Below are the code and all the weights of a small trained network. Each question names an input and a target symbol and asks about switching units off, where a switched-off unit gives its printed mean instead of its output.

import numpy as np


def w(rows, s, z=0):
    codes = np.array(rows[::2]) - 128.0
    scale = np.full(codes.shape[1], s)
    scale[-1] = z or s
    return codes * scale


def norm(h):
    return h / np.sqrt((h * h).mean(-1, keepdims=True) + 1e-5)


def f(y):
    return np.maximum(y, 0)


def softmax(a):
    e = np.exp(a - a.max(-1, keepdims=True))
    return e / e.sum(-1, keepdims=True)


def log_softmax(a):
    a = a - a.max(-1, keepdims=True)
    return a - np.log(np.exp(a).sum(-1, keepdims=True))


def net(x, mask):
    ids = ['αδζλμξπσφψω'.index(c) for c in x.split()]
    T = len(ids)
    res = E[ids] + P[:T]
    u = 0
    for l in range(2):
        q, k, v = (norm(res) @ M[l].T for M in (Q, K, V))
        z = softmax(np.where(np.tri(T) > 0, q @ k.T / 2**0.5, -1e9)) @ v
        res = res + np.where(mask[u], z, O[l][:, -1]) @ O[l][:, :-1]
        u += 1
        y = f(norm(res) @ A[l][:, :-1].T + A[l][:, -1])
        res = res + np.where(mask[u : u + 16], y, B[l][:, -1]) @ B[l][:, :-1]
        u += 16
    return log_softmax(norm(res)[-1] @ U[:, :-1].T + U[:, -1])


Q, K, V, O, A, B = {}, {}, {}, {}, {}, {}
E = w([
[146,29,89,181,92],'α',
[125,156,203,88,202],'δ',
[127,157,125,154,38],'ζ',
[143,119,212,217,151],'λ',
[135,23,88,119,168],'μ',
[173,121,178,252,43],'ξ',
[133,68,132,157,222],'π',
[224,151,55,76,129],'σ',
[204,138,104,132,189],'φ',
[147,130,208,117,69],'ψ',
[220,189,133,200,131],'ω',
],0.02)
P = w([
[254,66,144,30,154],'0',
[78,135,129,174,130],'1',
[79,128,128,180,130],'2',
[77,133,125,176,128],'3',
[72,130,132,183,126],'4',
[79,131,133,175,135],'5',
[76,136,125,179,130],'6',
[76,134,125,178,126],'7',
[77,134,123,169,129],'8',
[72,136,127,173,130],'9',
[74,135,127,177,128],'10',
[79,134,134,180,126],'11',
],0.0083)
Q[0] = w([
[228,88,169,174,178],'L0H0',
[4,195,31,140,118],'L0H0',
],0.042)
K[0] = w([
[254,56,175,91,114],'L0H0',
[43,252,27,123,142],'L0H0',
],0.033)
V[0] = w([
[115,110,165,38,63],'L0H0',
[73,15,181,21,1],'L0H0',
],0.0046)
O[0] = w([
[113,149,114,52,94,178],'L0H0',
[36,175,137,2,47,254],'L0H0',
],0.003,0.0021)
A[0] = w([
[67,230,112,130,196,15],'L0N0',
[182,167,54,142,164,149],'L0N1',
[54,156,221,145,122,3],'L0N2',
[130,151,66,76,146,72],'L0N3',
[155,112,156,174,165,141],'L0N4',
[111,118,73,194,110,192],'L0N5',
[166,63,158,184,110,44],'L0N6',
[155,165,150,111,29,97],'L0N7',
[81,157,110,133,110,53],'L0N8',
[121,142,118,106,118,79],'L0N9',
[137,48,36,116,63,120],'L0N10',
[104,161,140,148,151,106],'L0N11',
[98,149,128,113,131,74],'L0N12',
[10,171,129,177,146,92],'L0N13',
[99,49,73,139,207,127],'L0N14',
[175,112,137,203,171,77],'L0N15',
],0.012,0.0048)
B[0] = w([
[70,96,69,88,137,146],'L0N0',
[133,244,107,89,125,195],'L0N1',
[64,50,71,122,137,188],'L0N2',
[105,185,98,143,167,148],'L0N3',
[137,152,130,180,179,223],'L0N4',
[147,153,138,106,55,244],'L0N5',
[114,75,161,179,100,211],'L0N6',
[141,163,174,112,4,195],'L0N7',
[154,160,121,117,114,135],'L0N8',
[114,132,133,118,124,129],'L0N9',
[62,41,132,34,84,232],'L0N10',
[137,151,106,103,124,152],'L0N11',
[112,147,137,108,131,130],'L0N12',
[142,210,100,133,200,174],'L0N13',
[94,60,80,164,220,255],'L0N14',
[168,166,134,186,111,228],'L0N15',
],0.022,0.0072)
Q[1] = w([
[2,171,65,201,85],'L1H0',
[102,133,125,136,127],'L1H0',
],0.076)
K[1] = w([
[254,78,150,79,148],'L1H0',
[153,117,138,108,124],'L1H0',
],0.064)
V[1] = w([
[78,94,2,92,97],'L1H0',
[223,138,77,72,196],'L1H0',
],0.025)
O[1] = w([
[177,157,8,155,100,2],'L1H0',
[5,169,103,149,95,211],'L1H0',
],0.02,0.0031)
A[1] = w([
[186,99,176,94,161,137],'L1N0',
[158,131,127,221,178,108],'L1N1',
[142,108,18,174,72,78],'L1N2',
[101,128,107,37,132,203],'L1N3',
[181,217,174,128,62,110],'L1N4',
[65,169,172,108,166,91],'L1N5',
[178,109,78,124,107,140],'L1N6',
[84,165,119,137,114,2],'L1N7',
[92,10,82,141,161,151],'L1N8',
[255,78,126,100,141,121],'L1N9',
[157,145,165,204,65,137],'L1N10',
[146,240,155,156,180,141],'L1N11',
[133,111,73,138,155,13],'L1N12',
[137,83,110,88,52,156],'L1N13',
[111,88,85,152,250,16],'L1N14',
[153,167,152,93,180,9],'L1N15',
],0.021,0.0066)
B[1] = w([
[64,79,71,108,81,178],'L1N0',
[140,207,193,150,88,177],'L1N1',
[83,6,165,91,207,250],'L1N2',
[198,162,112,124,159,182],'L1N3',
[227,112,82,160,104,187],'L1N4',
[196,145,116,140,209,199],'L1N5',
[106,190,88,152,183,201],'L1N6',
[66,134,171,94,62,146],'L1N7',
[154,142,63,215,80,227],'L1N8',
[27,194,160,62,206,204],'L1N9',
[164,86,176,108,142,180],'L1N10',
[82,114,101,176,30,185],'L1N11',
[116,114,148,211,126,156],'L1N12',
[143,173,152,86,55,194],'L1N13',
[252,141,174,47,115,182],'L1N14',
[100,139,214,120,80,140],'L1N15',
],0.036,0.014)
U = w([
[40,87,81,139,98,239],'α',
[124,148,102,106,251,248],'δ',
[182,53,205,139,140,9],'ζ',
[126,223,78,74,140,149],'λ',
[59,146,197,172,194,96],'μ',
[73,89,176,43,141,12],'ξ',
[182,135,115,66,70,187],'π',
[175,62,66,167,165,227],'σ',
[194,160,170,207,164,123],'φ',
[66,216,101,188,115,44],'ψ',
[193,170,102,188,63,107],'ω',
],0.014,0.0015)

Each question gives the input, a string of symbols that net reads in full, and the target symbol t.
The units are the heads (2 rows each of Q, K, V and O) and the neurons (one row each of A and B). Each row of codes is followed by its name. A weight is (code - 128) times the scale printed after its matrix; where a second scale follows, it is the last column's (O, A, B and U).
mask holds one flag per unit, layer by layer, with each layer's heads first. A switched-off unit (its flag False) gives its mean, the last column of its rows in O or B, instead of its output. The means were averaged over made-up inputs and are rounded, as every weight is.
A unit's drop is (log p(t) with every unit on - log p(t) with that unit switched off) / (log p(t) with every unit on - log p(t) with every unit switched off).
The circuit of an input: a set's keep is (log p(t) with only the set's units on - log p(t) with every unit switched off) / (log p(t) with every unit on - log p(t) with every unit switched off). Starting from the 12 units with the biggest drops (on a tie, the unit counted first), units are removed one at a time, each time the one whose removal leaves the highest keep (on an exact tie, the one counted first), for as long as the keep stays at least 0.8.
circuit, biggest first: the units of the circuit, biggest drop first
unit that matters most: the unit with the biggest drop
k most important neurons: the k neurons with the biggest drops, biggest first
top k neurons in layer l: the k neurons of layer l with the biggest drops, biggest first
input ξ ω σ ζ λ α α δ δ, target ξ: circuit, biggest first : [L1H0, L1N0, L0N14]
input σ α μ μ, target α: circuit, biggest first : [L1N5]
input ξ ψ π δ φ δ α, target ξ: circuit, biggest first : [L1H0, L1N9, L0N2]
input σ ξ α π ζ φ λ, target α: circuit, biggest first : [L1H0, L1N2]
input α π ψ ξ α, target δ: 4 most important neurons : [L1N9, L1N2, L1N6, L1N11]
input α ξ α δ ψ ζ, target δ: circuit, biggest first : [L1H0, L1N9, L0N6]
input ζ ξ α ξ ψ λ λ δ λ μ ζ ψ, target λ: 2 most important neurons : [L0N7, L1N9]
input α π α, target α: 2 most important neurons : [L0N10, L1N8]
input ω δ δ, target φ: 2 most important neurons : [L1N2, L1N9]
input λ ω α ψ ψ δ δ, target ζ: 2 most important neurons : [L1N9, L1N6]
input α ξ λ α ψ, target ξ: top 2 neurons in layer 1 : [L1N2, L1N13]
input ψ ξ σ δ φ α σ, target λ: 2 most important neurons : [L1N2, L0N7]
input δ π ξ λ ζ λ π α, target μ: 3 most important neurons : [L0N14, L0N10, L0N2]
input α ζ σ, target λ: 2 most important neurons : [L0N1, L0N14]
input ω φ δ ξ λ μ, target φ: 2 most important neurons : [L1N2, L1N8]
input δ α μ ψ π α, target α: unit that matters most : L0N6
input α δ δ ξ, target δ: top 2 neurons in layer 1 : [L1N9, L1N6]
input ω π δ ω, target ω: 4 most important neurons : [L1N11, L1N2, L0N1, L1N4]
input ζ σ μ δ α μ φ ζ ω, target λ: top 2 neurons in layer 1 : [L1N9, L1N8]
input ω μ ξ σ ω α π λ μ π, target φ: unit that matters most : L1H0
